Each row is followed by the tier that its hidden value falls in (each part has its own value, ranges and names):
[ 100 -235 -282 -217 -130  245  -25  -15  -70  130  180  -71  -70   40
  -27 -240   65 -238  -23  296  146  -85  -47 -138   24  159   47 -104
   -2  -73   12   -5  109  117   -7  166  -70  295  122  -23 -131 -376
 -330  337  101 -134   58]
J399
[ 159   84  249 -159  -57  223  -15  138   29  -12 -147 -102  112   40
   22 -486 -129 -103   86   99 -114 -105  352  299  110    1   28  373
    3  389   12  112  -31 -303 -238  304 -144   84 -174  -93 -295  350
 -171  131   81   57 -316]
J427
[ 187   95  -96   99 -224 -219  -15 -276 -162  -54  -64   60   63   -3
 -111  386   70 -147  101   26  279  185 -158  -97  139   18   43  -37
  105 -304   69   35 -153  -94   77  120  271 -382 -158  193  242 -335
  318 -486  -93 -222   26]
J731
[ 232  -99 -269  -72  -41  101  -96  101 -115   53  231   -2   98  -34
  -19  -51  -48 -170   52   92 -126   -2   19 -167 -111  -15  -55 -289
  132 -261  155   60    8   65  104  182    7  116  -22 -259  324  150
   14  411   49  172  -93]
J409
[  86 -153 -182  -42 -260  125   28   92   92   94  104 -111  -33 -157
    8 -127  107 -181  -22  259 -167   -4  154  -54  -31   65  -90  166
 -102  268   -4   41   83 -173 -165  193  -99  339   34   -1 -157  -40
  -30  142  135   22 -122]
J587
[ 202 -299 -194 -185   33  162 -157 -143 -161 -149  -65 -140 -146  210
 -341  256 -198 -128 -312  -63    2 -248  -19 -262 -402   38  141 -275
  -38 -180  -48  143  201  254   51  126  225 -117    3 -123   26 -288
 -326  177  -83 -113   85]
J399
[ 200 -120 -160 -111  173  212 -184 -220  -56  -95  -54   37   74  107
 -251    9 -134 -174   44  136 -151   11  -71 -158  -19  -16 -162 -395
  267 -183  102   48  112   57   79   54    4   -1   -8   -3  273  115
   65  287   40  264  -51]
J399
[  79  104 -123  218  -93 -221   22 -380  -84  -29  125   48   58  105
   62  396  100  126  212    4  226  367 -105   36  166  202 -262 -184
  175 -152  181 -213  -21  -38  -93  135  184 -311  -94  205   70 -403
  284 -559  -81  -99  203]
J409
[-158   42 -372  282 -113  149  199  -88 -211  154  185   88  129  155
 -122 -156 -177  202  130   19  -41    6  -20  235    9  222   39   44
 -287   93  183  -54 -211  342  177  155  130   97   78   -3 -161  172
   82   32  -32  118   81]
J731
[ -44   39 -200 -161 -225    8  147  -27   70  233  278  -15  -43 -106
  120   -1  -31  -95   84  128 -167  156   94 -186 -222   99  -68   -4
 -319  163   43   15   86 -141 -169   15 -184  493  -30 -126   -6 -169
   11  194  137  161   36]
J409
[ 208  -90    2  102  114  154   56 -208   51 -140  -34 -128  -39   73
  -78    1   71   33  106   95 -207  101  218   70  161  165 -392  -85
  216  349   66  -94  132 -201 -292  231  -54  -38  -63   65   69   47
   41  -68  -51  112  -91]
J780
[ 349 -261 -208 -184 -273 -116   53   97 -340 -116   34  -59  107   25
  -92  301 -365 -175  -35 -143 -353  213 -107 -257 -342 -105   59  -89
 -200 -132  -78   98   20 -139   13  197  244   14 -350 -181  391 -128
 -154 -112  -35  -58   44]
J409
[  74  -38 -241 -208 -255  104  -28   19    4  204  153  101   17 -132
   10 -146   38 -360  142  229   51  101   10 -210   19  -16  146   19
 -112 -134  108  108   17 -144  111  106 -148  312   77   38  134 -293
  -14  178  167   20  -67]
J399
[ 209 -127 -103  -44  -82  -72 -134 -132 -271 -150  -33  -90  -67  129
 -324  356 -315 -166 -229 -126  -24  -27  -62 -107 -436 -118   66 -137
  -34 -157   10  292  101   19  102  201  275 -333 -142  -24    3  -99
  -86 -142  -49 -134   36]
J247
[-138 -129 -259  295  111  200   92 -285  140  -28  -39   37  -76  -81
 -310   79  146   -2   74  168  -94 -161  135  178  269  301 -295 -100
   16  173   92 -155   43  123   51    1   62  -65  257  139 -145   46
  251  104  -78  146  190]
J154
[ 146  151  -75  116   50  -86  120 -531   51  -43  -29   49 -107   91
  -23  453  261   40  243   -6  210  248  -19 -169  245  238 -154 -284
  171 -150  140 -200    9  -44 -142   30  117 -244  -33  183  457 -580
  296 -458 -164  -37   61]
J731
[ 196  -61  105  -45 -107   -2  -59  -39  -43 -163 -116 -163  172   49
 -151 -133 -101  -39  -91  126 -175  -26  127   92  -50    5 -334  153
   86  374 -121   90  -59 -315 -289  126  -62   10 -296  -56 -266  505
  127  127    4   41 -104]
J587
[ 277 -169  -97 -220  -81   -4    3 -204 -260 -144 -127  -18  -80  259
 -363  281 -406 -119 -144 -209 -396  158 -142 -206 -640  -80   49 -160
 -243  -21  -72  280  133  -57   17   23  159  -54 -225  -97  201  -68
 -129 -107    9  -17  -13]
J427
[  25  193 -145  222 -250 -130  -42 -211 -297  -18  -20   -4  351  218
  -35  158 -198  215   42   55  313  132 -190   14  133   41  103   89
    3 -108   88  -41 -327  194   13  202  310 -197 -287  203  -84   62
  301 -423  -92  -38  -17]
J731
[ -46  185  -99  236   10   -7  -55 -396  137   40  -40  148    2   54
  -33  282   96   91  254   53   38  276   -2  127  143  140 -112 -114
  125  -86  278 -151   65   33    1   80  121 -184  116  291   26 -280
  360 -500   50  172   -3]
J587
[ 325   70   27  -97 -132   69  -37  381 -109   19   39 -101  261  -86
  197 -132 -244  -55  123  -36 -351    4  229   31  -66 -127  173   91
   28  -67  115   54  -79  -99 -103  372  115  113 -311 -381  313  421
  -45  173   56  269 -393]
J427
[ 108   29   93  -82 -136   60   58 -108 -123  -31  -34  -31  156  172
  -99 -424  -49  -42   84  137   95   44   90  236  130  133 -223  253
   -8  351  -50   61 -171 -286 -180  128 -176   19 -199   28 -375  280
   -1   81    6 -144  -15]
J780
[ 282 -195  -63 -236  -40  178   81   92 -203  -82  -94  -41  -46  148
 -145   -4 -335 -115   -6 -209 -371  -28  114   -9 -318    6  218  -21
 -237  -10  -12  101   96    8   16  220  162   12 -153 -275  235  -87
 -398   65  -33   -4  -85]
J780
[ 212 -223 -211  -29  -38   44 -240 -119 -183 -151   25 -121  -54  232
 -318  242 -164  -33 -325  -65  -22 -136  -65 -152 -517  -27  -22 -259
   58 -159   28  195  118  223   65  158  218 -190  -25 -123  -87   16
 -113  110  -30  -73   11]
J587
[ -62 -179 -133  -80  216  339 -217 -249  152 -172 -314  102  -17  -65
 -496   62  -88 -259 -116  112  -75 -399  126  -16   99  -23  -55 -219
   82  -54    0   27   84  132  223  -77   84 -101  180   48   31  166
   95  399  -61  285   74]
J247
[ 111  -75 -101 -232 -116  211 -116  -56 -137   78  -77   79  123   54
  -93 -309 -140 -323  138  281  133   33 -150   56  201    1  172   32
   85 -192   50   66   -5   -5  133  161   13   74   -7  154 -119 -190
 -169   77  158  -60  -44]
J154
[  88 -127 -184  125   72  181 -158 -317   88 -169 -159  170  123   99
 -231   72   34  -28  187   46 -107  174   97    9  224   27 -262 -171
  205   78  192 -151   33 -100   84  117  -19  -99   94  270  220  -30
  220 -173  -31  253  -10]
J563
[ 404 -124 -138   28   44   21   91 -158  -82 -111   74    2   18  123
  -24   65  177  -17  232  -40 -185  231   38  -69   81  189 -312 -307
  249  -87  118 -147   -3 -139 -114  153   -1  -99 -100 -158  519  -61
   79    0 -104    8  -53]
J587
[  54 -165 -266 -230 -161  228  -86   28   32  152  151  -42  -47  -62
   10 -155   84 -269  -33  283  164 -134   41 -223   29   84  144  -68
  -37 -115   41    5  102   93   16  149  -73  330  136  -30  -48 -375
 -236  343  109  -34   -2]
J399
[  88  167 -100   59    0  -66   20 -431   11   59  -22  182  -15   14
  -76  235  162 -151  321  109  208  269 -144  -31  273  151  -68 -222
  188 -330  194  -82  -23  -66   85  -10   74 -232   44  231  292 -428
  339 -333   -2  -16   68]
J247
[ 324 -100 -108    4 -288 -255  -99 -103 -152 -168  -59  -23   71  -19
  -58  526   12 -130  -28  -97   69  192  -72 -221  -88  -57   13  -64
   74 -274    6    1  -43 -158  -11  186  318 -331 -248   31  329 -342
  158 -462 -106 -216   25]
J427
[  57   46 -253  393 -140  -87   -8 -317 -115    4   40  116   76  207
 -172  176  128  154  168   -2  162  229 -103  173   79  234  -83  -17
   78 -127  254  -69 -132  126  133  152  192 -340  106  256  -88 -155
  347 -494  -45 -133   57]
J563
[ 110  103   16  114 -118  -30    2 -107 -270  -76  -63  -34  293  232
 -227 -237 -178   72   18   30  163  -63   29  183   81   99  -74  196
    8  136   11  136 -325  -72  -13  144   27 -210 -255    2 -261  503
  210   42 -103  -97  -37]
J154
[-110  -34  -56 -191  116  315 -166 -220   97  -42 -257  140   97  133
 -214 -104 -206  -33   21   67  -51 -175   12  127   33   54   82 -109
  -50  -59   34 -123   46  234   95  -58   90   74   60   16 -165   27
  -82  186   43  271   67]
J427
[  98  200  -73  205  -88 -187  -28 -425   45    7  -42   90   59  127
   11  419  166  132  238    5  159  339 -106  -22  112  197  -75 -131
  151 -225  208 -171  -27   -2  -87   40  178 -266  -41  235  142 -389
  421 -612  -26   -7   21]
J563
[ -85  273  -57  243  -74  -75   88 -235 -170  115   69   61  203  196
  -47  -84  -96  199  204   58  230   91  -82  324  158  258  -24   88
  -23  -57  170  -52 -238  149   17   86  126 -206  -82   83 -336  156
  285 -207  -25  -31   90]
J154
[  54  -14 -108   41  226  277  -89 -381   62  -94 -159  162  -30   78
 -350  -14  -63 -176  174   80 -127   60   93   21  147   -6 -185 -238
  178   54  194   64   96  -80  147   64  -77 -108  144  227  245   35
  178   33    7  297  -74]
J247
[ 354 -289 -121 -207 -152   92    3  108 -233 -196 -147  -93   80   89
 -114  197 -269 -133  -59 -191 -167  -56  141 -250 -108  -43  260   -1
 -155  -71  -67    4   12  -46   -7  294  245  -58 -256 -166  425 -266
 -338  -72 -164  -88  -43]
J399
[ 198 -152  -50  -74   -9  -27  -90 -214 -157 -170 -110  -13  -70  224
 -477  139 -261 -118 -186 -154 -290    8  -25    8 -580  -26 -163 -111
 -104   69  -28  317   96 -124   48  -11   42 -204  -91 -100 -127  252
   33   71    3  -31   35]
J563
[ 154 -125 -185  -90   82  119 -178  -53  -80  -97   95  -60  129   17
 -147   17  -94 -119  -90  109   -2 -166   40 -163  -44  -26 -207 -352
  219 -146   45   10    2   86   26  107   26   14  -84 -204  168  266
   34  487  -55  210   25]
J247
[-120  174 -176  272 -108   27   39 -150 -199  113   98  104  232  215
  -54 -113 -239  229  188   27   47  163  -73  335   47  163   13   99
 -107   15  232  -42 -178  216  109  179  152  -94  -28  130 -325  184
  186 -246   42   96   48]
J409
[  96 -137  -92   -8 -120   75  143  -45  -83    4   99 -174  -46  -74
 -117 -146  -46 -163  -36  250 -185    9   49   98   -7  100 -326   77
  -29  371  -94   97   58 -216 -218  170  -66  161 -106   -4 -262  162
  -36  172   59  -33   10]
J731
[ 208   54  204 -129  -43  194   31   37   42  -14 -202 -102  108  115
  -37 -449   34  -51  108  122  -45 -143  248  244  171  168   37  304
   40  264  -27   23  -89 -201 -252  177 -118   52 -138 -112 -249  268
  -87  152   25  -43 -260]
J563
[-167  -62 -103 -199  131  376  -31 -207  -95  -28 -197  154   56  221
 -321 -224 -482  -50   14  -32 -160 -134   15  220 -120  -13  117  -56
 -266  122   31   28   40  219  189   24   62  108   36   26 -218   94
 -276  199   34  275  105]
J731
[ 196 -294 -105 -184   58   99  -63  -84 -135 -178 -143  -71 -163   74
 -441  242 -268 -222 -255 -134 -301 -237    2  -57 -469    9   10 -214
 -123 -121 -105  205  187   85  100   10  228 -188  -40 -247   15   28
 -203  251  -57  -50  122]
J409
[ 292  -18   -7    0 -118  102  -13  226 -198  -98  -36  -93  368  141
   23 -316 -182  107   71  -32 -177  -69  190  122   61   19  -10  146
   46  129   33  -24 -261  -55 -116  304   51   34 -328 -291   90  604
   -5  221  -77  124 -253]
J587
[ 102  209  117  -59   40   31 -104  -92  -93  -64  -58 -120  191  124
 -138  -61 -273   34  -94   25  -25 -143  128   -4 -166  -76  -66  -16
   54  122   13  197 -111  -50 -154  108    1  -33 -294 -167  -80  565
  175  253  -29  240 -197]
J731
[ 102  -22 -184   74  -23   97  -45 -312  -58   31  -57  233   10   70
 -226  -88  173 -219  263  175  174  139 -181  168  296  169  -75 -130
  214 -306  180  -32  -74   26  261   30   64 -254  174  223   59 -218
  206 -135   44 -131   72]
J780
[ 245  -38  -77   38 -139 -180  -79 -164 -197  -93   78  -54  -90  136
  -80  438 -164  -38  -49 -163  -51  269  -57  -34 -387  -42  -44 -137
   27 -147  121  133  149  -74  -30  262  258 -332 -143   24   65 -320
  -28 -474   -1 -150   18]
J427
[ 184 -354 -190 -169  110  243 -242 -202 -159 -243 -174   -1  -92  299
 -597   54 -310 -160 -325 -116 -251 -209  -31  -93 -574  -80  -67 -279
  -39  -10  -34  280  166  143  195   26   89 -134   49 -102  -68  189
 -211  327  -19   44   40]
J587
[ 147  -94 -365 -131 -266   -7  -38  151   12  148  318   29  145 -112
  202   50   81  -90   95   81  -84  118   56 -327 -128   20    1 -192
  -84 -206  129 -125  -32    8   -7  124  -59  403  -38 -271  364 -127
   30  300   62  186  -30]
J563
[ 208 -233  -68 -295  -72  375 -106   82 -195  -42 -227  -63  101  143
 -175 -355 -254 -268  -32  184   30 -220  -15   18  130    3  355  116
   -2  -71  -60   80   15  122   75  273  123   84  -65   24 -100 -137
 -455  188   54 -100 -137]
J154
[ 177  -23  124 -121  -47  262   47  177 -135  -15 -147  -64  161   96
  -71 -539 -174 -120  120   68  -23 -203  263  326  233   99  163  337
  -32  198    9   72 -132 -124  -53  312  -30  -21 -133 -128 -231  288
 -263  207   -9  -73 -189]
J399
[ 156  -94 -131   75  -94  -67  -63 -118  -32  -48  198 -191 -135   99
  123  402   -7  117  -86  -52    7  169   96  -59 -263   93 -135 -170
   69   30  131  -94  258   49 -249  346  201 -105  -48  -10  -73 -469
 -178 -363  -12  -66   42]
J587
[ 169  -53   74  -57  -78   91  120  -10  -99  -10   38 -207  -17  -29
  -56 -300  -33 -174    6  266  -90  -23   91  224  100   98 -290  159
   90  371  -94  115   22 -278 -284  240  -84   62 -173  -28 -337  232
  -98  156   63 -102  -88]
J731

New part:
[-385 -340   49 -117  171    3  -95   73  -11 -347  321  332 -325 -375
 -258  119  139  167  281  244  519   70  155   72   40 -143  189  -92
  136 -253  110  122 -130   48  419 -121 -247 -706   63  -68  -18  366
 -398   85  214  536  246]
J626
[-135   77   76 -169   47 -163  120 -122    8  117   90 -142    6 -335
 -294 -256 -317 -418   83 -217   19   -1   54   25   74   -6 -134  226
  -80  241  -91   -5  -42 -461  -78 -281 -140   62  318  183  -87  263
 -155  -15  176 -380   70]
J626
[ -23 -175  139   56 -212  -86   -7   38    4 -140   36    4 -124 -173
  -62 -234  152 -202 -118    2  -41 -292  127  356   81  -94  201  -18
  132   73  182   95  -91   67  -85 -249  -71  179  258 -139  -53  -54
 -209  127  112   60   84]
J16
[ 145 -300  255  219 -382 -112   13 -158  344    3  299  -82   77 -594
 -185 -426  132  103  119  233 -411   26 -295   99  134  267 -381  211
 -286  146 -249  104 -120   43  -19 -193  -17  220  382  206 -230  -35
 -131  -37   23 -145  225]
J463
[ 215 -163  287  315 -449 -286  -49 -177  329  187  172 -105   85  -87
    0 -322   56   47   -1   72 -361 -184 -262  168   58   83 -129  168
  -48  109    8  -15 -251   75  -64 -275   61  484  114   38 -243 -407
  174  134  -62 -180  265]
J393
[ -66  -46  158 -125 -155 -468 -117  -41 -122  -35 -149  206 -238 -466
 -216 -654 -122 -172   65 -173  -29   28   87  113  105 -146  -52  144
   68  -50  147  273  230 -375  -56 -312 -227  254  108  -36  -57  177
 -175   17  -85   74  253]
J508
[-117  -63  -18   60   -4 -205 -189   -9  126  -77   86  -96  -77   50
 -383   -5 -205   53  353   20  661  330  218 -127 -208   29  138 -455
  122 -166 -159 -118   12  -89  240  -48 -395 -177  127  266 -148  373
 -127  175 -122  376  287]
J508
[-132   23   69  137  163  -70  -91 -135  360  -89  -33  131 -167  189
 -289   -4 -262 -246  114   78  208    1  316   -6   18  -21  225 -364
  170 -248   28  102  -90  -66  256 -407 -128 -327   84  169   92   80
  129  103  126  455  112]
J626
[ 276  -90   48  163 -259 -421 -102  -66  -68 -195   78 -127  -25  199
   45 -129  161 -119   55  298 -210 -220 -123  272  107  200   79  -34
  146  113  -88 -296 -114  299   89  -55   49   66  378  238  201   41
  116   69  123  203   80]
J393
[-274   76    4  197  123  385  177   90  600  410  -84  -35    5   43
  -88 -219 -409 -182  -19 -216 -305  -64 -181  233  179 -149  318 -240
 -184   63  -46  374   76  -79  -17 -574  -28  -22  -19 -191 -484 -250
  -78  -95  191   59  443]
J431
[ 145  -45   36  193 -341 -254 -434  -23  205  -66 -244   71 -273 -130
 -405 -345 -150  196  198  161   90  -36   13  277  -52  243  305 -205
   17 -451 -286  -68  180  172   24 -482   38  319  373  -13 -223  109
 -132  471   15  328  378]
J626
[ 155 -125  -29   90 -167   19  155   -3  188  175  203   -6   62   44
 -150 -279  244  473 -111   65 -523  102 -461 -101  -90  278 -184  138
 -301   81 -223  111  -86   47  -71 -241  238  414   71 -144  -87  -75
  -10 -140   98   -3   93]
J431
[   3 -152  -47    2  108 -155   32  -99  -68  -43  271 -151  -30  389
 -187  172  124  317  175  378   -9  -29 -374 -251   14  442  160  -76
 -124   31 -320 -170 -397  269  217 -172   31 -335  123  117   65  112
  151 -217  361  188   71]
J508
[-388   62   49 -203  -52  171   88  -44  217 -178   10 -326  -19  104
 -400  -16 -277 -293   30  -93  399 -111  218   -7  109 -227  294 -435
  354  -32  101  275  -79  -59  159 -177 -592 -305  243  192 -217  -56
   23  -34   -5  303  193]
J626
[-255  163 -314 -299  150 -107  -88  140 -384  -70   21  115 -154  266
 -117  274  -80   90  330 -110  295  139  195 -219 -167 -165  251 -181
  219 -141  -43   30  136 -127   57   64 -183 -298  103   40  325  352
  -63   91  -34  424  -63]
J16
[  34   24   69  361 -322  -71  173 -282  298  -30  147 -297  126  388
 -198  271  124  -54  167  263 -203  -45 -202  -45   13  297  -93 -232
  271  -93 -163 -124 -267  307  138  -80 -331  -88  390  609  172 -407
  323  -10  -34  370   93]
J16
[-104  -31 -193 -146   13 -167   27  137 -108 -103  162 -292  135  220
   71   79 -241  -34  283   90  139  269 -261   -5  -17   77  148 -597
  226  472 -238   74  261  268  182  225 -375 -395  121  222  -27  209
  214 -389 -169  371  442]
J431
[ 157 -363  128  493 -401 -341   46 -133   -9   91  261 -175   27  359
 -187   92  144  410  232  328  366   24 -256 -207 -433  384   41 -305
  261  -42 -184 -249 -398  362  135   24 -189   95  159  371 -103 -251
  190  229  -73   70  207]
J857
[ 171   11 -136  167 -377  -22  -97   32  182   45   10  -32   27   86
  -38 -158  -66  246  197  219 -481  -52 -273   90    0  150   26 -126
   34  -65 -326   93  199  299  -24  -76  124  107  408  178   24 -112
  135  146  -67  268  186]
J431
[ -82  119 -246 -162   49 -196 -178  247 -345  187 -320   -9 -253  504
  -19 -286 -345  106  186  144  -33 -331  -33   33   79 -112  796 -193
  160 -200  -96  142  228  150  -44 -253  -23 -410  101 -187 -172  173
  -30   88  304  333  241]
J431
[-255  178  -54 -278  224  -14  114   69  -46  430  241  -74   48 -141
   -8  109 -416 -328  185 -371    2  -71  132  -12   52 -357  -11  385
  -53  308   60  -16  -87 -473 -166  -53  -35 -206   83  -33 -107  238
 -153   33  117 -430    8]
J463
[ 461   86   74   75 -552 -380 -134 -209  111  152  150  -75   78   45
 -199  -46  198  278  -69  -24 -526  -21  -57  -38 -223  254 -450  357
  105  -44 -129 -159  -72   37 -328  -19  220  783  349  124  280 -186
  293  261 -328  -91 -166]
J16
[ 186  -59  -44   37 -346 -159   28  -60 -105  169  303  -42  175  118
  164 -131  168  260  120  126 -489 -191 -260 -155  -96    3 -104  351
 -138  156 -115  -32 -208  -31 -129  -35  307  289  147  -12   52 -194
  137  183   95 -284 -103]
J58
[ 263  -92  -22  100   -6 -406  -88   91 -122 -210 -131  135 -153  296
  269 -279  -19 -316 -147  242 -412 -298  -19  436  166  104  331 -296
  267  295   69   52  187  394   28 -190  214 -106  188  -79  346   68
  257 -187  159  392  136]
J431
[-421  149 -127 -139  -72  398  301  -46  124  330  -22 -317   68  343
 -448    8 -177  289   69 -226  -26    4 -284 -486  -89   45  241 -195
  -68 -134 -186  449 -172 -176 -136 -358 -366   97   61  -16 -336 -351
   46 -149   78   -4   98]
J837
[ 194 -109  101  165 -425 -383  135 -167 -164   55  213  101    1 -142
   -7 -354  531  260   26   94 -564 -121 -444   26   31  120 -346  663
 -189  -67    4 -193 -260 -162  -40 -186  176  591  212   98  140 -194
 -135  168  164 -169  -40]
J393
[  -2  311  -92 -151  185 -417 -121  -27  -70  486   80   57  -19   34
  -56   96 -473 -223  227 -430   79  146   61   71 -163 -143  -40  377
  -37  147  -50 -367   51 -526 -115 -235  194  235  -38  -66   -3  301
   12  279   28 -390  170]
J626
[ -70 -221   38  -25 -188  -89 -312  110  -14 -194  -15  217 -376 -211
 -311  -91  110  317  101  135  212 -166   72  228   -4   45  330  -75
  125 -359  -18   98  -24  249   33 -273   -8   38  260 -257  -73  129
 -274  296   53  390  198]
J508
[ -53  -56  -14 -266   90 -265 -336  102   17 -273   89   87 -166 -362
 -261 -139 -360 -269  212  -55  530  199  554  140  -79 -183   65 -316
  229   83  -16   40  280 -159  115   40 -195 -286  260   66   60  692
 -165  150 -171  284  152]
J626
[ 196 -105    1 -309 -392 -140 -147   70   39 -184  231   88  -57 -678
 -204 -375  327  403  -33   44 -604  148 -222  172  117   99 -493  396
 -153   67 -169  204  285   50 -169   63  100  414  401 -126   94  268
 -205  -85 -246  175   71]
J463
[  62  339 -150  201  -72   98  288 -180  325  433  261 -102  274  654
  117  289  128  122   85  -35 -761  -70 -351 -198   16  -53 -201  386
 -157  -74  -82 -215 -329 -143   33 -165  267  160   23  244  216 -429
  329   98  170   16 -163]
J16
[ 280 -369  229  355 -319  113   45    9  597 -106  183 -132  -44 -262
 -356 -362  152  127 -236  339 -258 -111  -27  347   16  313 -139 -190
    4   25 -165   75  -86  430   10 -167   31   91  509  142 -214   48
 -155   21   43  229  145]
J857
[ 140 -192  -93  145  109 -258  -85  136 -158  117  184  467 -244   72
  244   38  210  283   85  237 -404 -156 -274  279   -6  109  185  296
  -92   -1  -22 -147  -52  239   61 -243  546 -122  -20 -347  227  121
 -100   96  353  173  137]
J431
[-110  -96    7  171 -246  148 -170  -83  358 -118   41 -154  -75  164
 -491  237 -190  179  269  197  392   76  280 -203 -216  185  205 -670
  332 -318 -234  230  -50  324   57  -70 -407 -254  376  317  -39  -66
  140  182 -242  550  117]
J58
[ -67  324 -179  187   17  148  336  -48  160  518   -1   25   -6  651
 -200  171  -72   88  -15 -207 -326 -167  -19 -220 -188 -151   26  292
  102 -335   38 -115 -241 -274  -87 -228  133  110  139  210  185 -239
   59  308  200   17 -273]
J857
[-287  -36   -1  -70  177 -239  119  -86  -56  100   14 -265  -49  466
 -135   63 -119  189  198  148   15  100 -730 -153  202  385  377 -370
   -7  151 -221  118 -165  274  269 -386 -401 -343 -203    6 -255 -213
  336 -610  209  366  626]
J508
[ 196  -13   38  -11 -646   -7   -1  -40  156  -68   -5 -356  171  -87
 -161 -521  236  245 -137  -11 -581 -122 -425  100   86  172 -111   16
 -167  122 -222  184   36  122 -219 -210  -10  859  395  -22 -223 -320
   60   10 -138  -65  131]
J463
[ -46   93   26  -35   62 -174  103 -149   -4  287  140  173  -94  112
 -287   17  -27   38   58 -135  -61   23  289 -353 -197  -87 -165  320
   71 -216  117   71 -195 -423 -134 -165  -28  -24   28   91  232   90
   -8  129   42   -6 -259]
J58
[-148   70  -70   -6 -113  -90  -89   12 -105  266 -367   16 -363  464
 -352 -132 -145  406   86  192 -222 -345 -305  -72   97  243  665 -100
  168 -524 -144  312   12  321 -115 -563 -140 -184  108 -200 -207 -303
  101   -5  262  449  311]
J837
[   1   25   81   73  -74  274 -267   46  578  -42 -179   41 -292  184
 -336  -60 -257  -61 -155  164 -198 -523  336  329  252  -59  514 -254
  190 -406   20  284  -86  384  -37 -481  129 -201  382 -183  -93 -125
   68  242  163  489   24]
J508
[ -84  107  -97 -134 -190  -22   73  118  -35  138  -55 -202   26   22
 -146 -351 -136  -62   30 -148 -102  -59  -10   82   23 -201  164  -20
   65   54  -14  136  187 -171 -126  -97 -222  118  232    9 -237   85
 -198   61   15   31  178]
J837
[ 132 -230   62  249 -282 -374   63  -17  -87 -127  236 -160   89  341
   39   -1   76  -41   94  140  358   23   93  -31 -307  -22   21 -422
  464  235  107 -149 -149  193  152  255 -280  -14  131  351  124  -43
  202   98 -213  206   98]
J857
[ 147  -89  -74 -249 -249   70  -55 -196  309 -301  604 -307  275  -75
 -517  305  111  502  170  157   94  500  -10 -583 -326  386 -663 -235
   -8  161 -476   24 -168   85  102  359 -119   98  408  427  286  292
  318 -129 -419  190 -221]
J626
[-337   15 -117  128  142  178  -21   83  302  126  116 -105    1   60
 -163  292 -358 -101  424  -24  386  254   47   64  -57  -59  288 -515
   77  -15 -198   30   93   56  206 -125 -364 -486  110  188 -253  142
 -127   49   -7  370  449]
J58
[-131 -145 -125 -106  120 -343 -137  123 -517   10  -26  347 -396  407
  -59  176  -25  300  168  129  319 -192  106 -177 -228    3  512 -150
  407 -212  123  128  -83  195   20 -103   -1 -392  -67 -232  291  108
   81   82  119  391   12]
J431
[-197 -220  161    0  -21  -35   35    3  220  -78  302   85  -88 -588
 -310 -161   49  -69  132 -120  292  243  176   93   -9 -144 -250   41
  -33   37   83   87  -52 -271  111  -54 -315  -42  167   93 -142  317
 -425   30  -83  102  193]
J393
[-216  -73   27 -422  193 -175  -30  126 -216   76  150   62 -145 -503
 -157 -259 -258 -179   92 -242  117   27  126   20   97 -169   -9  213
  -88  317   32  226   84 -359 -140 -105 -117 -144  111 -206 -101  490
 -290 -183   67 -222  104]
J393
[-170   61 -105  157    7  -44  196  133  -87  258 -149 -189 -144  516
 -184  -47 -121  -23   59    8  167 -221 -136  148  -39  -48  517 -156
  240 -174    8 -151  -81   94   69 -234 -258 -218  170  124 -234  -39
 -174  139  301  224  248]
J857
[-125   75   80   82  -10 -231   78   58  -66  383 -108  191 -102 -258
  239 -388 -383 -591   61 -294 -316 -339   54  437  179 -393  219  330
   51  249  248  128  138 -369 -207 -401   96   85   86 -157 -153  -95
 -176  177  218 -386  258]
J837
[ 296 -472  341  355 -451 -341  140 -234  134  -35  412   17    6 -673
 -306 -348  465  174  -42  216 -218  130 -245  143 -151  481 -599  371
 -148  172 -140 -146 -247   11 -104 -126   -5  502  406  205  -39   39
 -305   36   17 -277  123]
J837
[-237  -36   13   38  195 -258  340    6 -213   94  314   62  -11  504
  222  175  467   16  -11  -57   25  -39 -264   38   59 -289  144  233
  103   59  441 -248 -422 -154  311  -91 -191 -181 -399  -92   84 -158
  -88 -153  297  275  149]
J463
[-173   29 -162 -224  108  -44 -225  193  -27 -166  -89  -41 -206  145
 -246  -38 -184   80  191   46  283   71  127   46   62  -42  417 -443
  132 -135 -123  132  197  148  133  -96 -257 -341  165  -51  -47  383
 -105  -53   -4  598  237]
J393
[  97  -95  -61   -6  -74 -470  -80   98 -258 -256  157  -31   17  101
  300  -15  182 -182  145  134  -35   70 -148  372   63  -13  112 -209
  202  371   47 -231  148  228  185  105 -104  -83   78   57  198  191
   44 -125  -27  362  322]
J16
[  62  -47   43  251   16 -390 -377   52  106    7 -127  173 -233 -124
   29 -131 -432 -404  327   77  215 -107  215  492   69  -19  381 -241
  124   -9  -96 -213  167   89  112 -321   82 -159  263   70  -51  284
  -86  353  108  167  399]
J508
[-143 -137  -92  120  214 -122  -55  205  -26  121  139  132 -147   42
  -20  101 -206  -82  248  -41  475  135  174  194 -189 -132  317 -271
  125   80   12 -153   55  -15  142  -54  -85 -347   11  -53 -112  391
 -297  161  109  193  308]
J431
[ 112 -583  157  181 -456 -431 -137  -20 -282 -160  436  264 -155 -476
  -88 -305  480  621  357  508  144   37 -150 -114 -205  110 -151  268
   23 -185  -44  -12 -169  146  148  137  -81 -145  168   76  -91  156
 -359  276   35  141  196]
J837
